Below are the code and all the weights of a small trained network. Each question names an input and a class and asks about switching units off, where a switched-off unit gives its printed mean instead of its output.

import numpy as np


def w(rows, s, z=0):
    codes = np.array(rows[::2]) - 128.0
    scale = np.full(codes.shape[1], s)
    scale[-1] = z or s
    return codes * scale


def f(y):
    return np.maximum(y, 0)


def log_softmax(a):
    a = a - a.max(-1, keepdims=True)
    return a - np.log(np.exp(a).sum(-1, keepdims=True))


def net(x, mask):
    res = np.array(x, float).reshape(1, 4) / 4 @ E
    y = f(res @ A[0][:, :-1].T + A[0][:, -1])
    res = res + np.where(mask, y, B[0][:, -1]) @ B[0][:, :-1]
    return log_softmax(res[-1] @ U[:, :-1].T + U[:, -1])


A, B = {}, {}
E = w([
[227,54,174,84],'x0',
[132,210,253,166],'x1',
[128,143,129,111],'x2',
[222,179,60,179],'x3',
],0.012)
A[0] = w([
[194,113,151,100,67],'N0',
[189,82,139,115,139],'N1',
[205,111,221,139,144],'N2',
[139,202,228,126,125],'N3',
[46,73,122,22,68],'N4',
[187,139,82,149,93],'N5',
[57,199,91,188,123],'N6',
[28,141,95,143,141],'N7',
[17,45,214,63,65],'N8',
[126,82,70,110,80],'N9',
[154,195,250,213,2],'N10',
[197,22,181,74,125],'N11',
[218,94,145,65,112],'N12',
[56,194,69,220,126],'N13',
[210,154,91,197,44],'N14',
[181,85,155,125,96],'N15',
[126,75,16,56,91],'N16',
[197,64,198,110,172],'N17',
[131,72,21,56,70],'N18',
[106,59,30,92,83],'N19',
[65,195,90,117,123],'N20',
[51,151,95,184,141],'N21',
[90,199,83,95,143],'N22',
[224,197,56,161,61],'N23',
[108,132,119,133,36],'N24',
[221,92,131,19,137],'N25',
[198,162,91,175,85],'N26',
[141,132,120,136,103],'N27',
[236,70,156,85,85],'N28',
[225,195,51,172,85],'N29',
],0.011,0.0048)
B[0] = w([
[82,119,112,137,166],'N0',
[89,120,88,140,181],'N1',
[57,195,66,153,208],'N2',
[187,187,125,179,232],'N3',
[195,107,180,69,216],'N4',
[149,88,196,96,176],'N5',
[36,131,64,129,236],'N6',
[79,87,89,94,225],'N7',
[228,22,249,47,243],'N8',
[117,206,171,180,189],'N9',
[204,247,155,228,242],'N10',
[87,120,72,84,224],'N11',
[53,102,76,128,196],'N12',
[2,116,95,108,252],'N13',
[121,65,176,118,191],'N14',
[98,114,97,124,169],'N15',
[195,251,154,231,246],'N16',
[103,109,40,123,212],'N17',
[189,201,113,228,239],'N18',
[144,221,163,181,237],'N19',
[77,101,102,135,209],'N20',
[90,103,86,95,219],'N21',
[112,121,81,86,195],'N22',
[174,66,175,58,214],'N23',
[125,128,112,123,134],'N24',
[55,137,73,92,212],'N25',
[159,49,163,75,188],'N26',
[166,107,110,125,136],'N27',
[59,107,96,137,207],'N28',
[227,51,196,38,223],'N29',
],0.0088,0.013)
U = w([
[2,109,71,117,87],'0',
[136,212,188,231,254],'1',
[144,41,246,59,46],'2',
],0.012,0.0032)

Each question gives the input, the list of numbers given to net, and the class t.
The units are the neurons (one row each of A and B). Each row of codes is followed by its name. A weight is (code - 128) times the scale printed after its matrix; where a second scale follows, it is the last column's (A, B and U).
mask holds one flag per neuron, in row order. A switched-off neuron (its flag False) gives its mean, the last column of its row in B, instead of its output. The means were averaged over made-up inputs and are rounded, as every weight is.
A unit's drop is (log p(t) with every unit on - log p(t) with that unit switched off) / (log p(t) with every unit on - log p(t) with every unit switched off).
unit that matters most: the unit with the biggest drop
top k neurons: the k neurons with the biggest drops, biggest first
drop when u is switched off: that unit's drop, to one decimal
input [4,-6,2,-8], class 2: unit that matters most => N8
input [8,5,-4,-8], class 0: top 2 neurons => [N2; N17]
input [5,-8,6,8], class 1: top 4 neurons => [N16; N18; N19; N8]
input [-3,-7,8,6], class 1: top 2 neurons => [N16; N18]
input [1,-5,8,-5], class 1: top 4 neurons => [N16; N18; N29; N19]
input [8,2,5,8], class 0: top 2 neurons => [N2; N8]
input [4,-3,3,-5], class 2: top 2 neurons => [N8; N4]
input [5,1,-6,-4], class 0: drop when N16 is switched off => 0.0
input [-8,4,5,5], class 0: drop when N23 is switched off => 0.0
input [0,-5,-8,-5], class 1: drop when N16 is switched off => 0.3
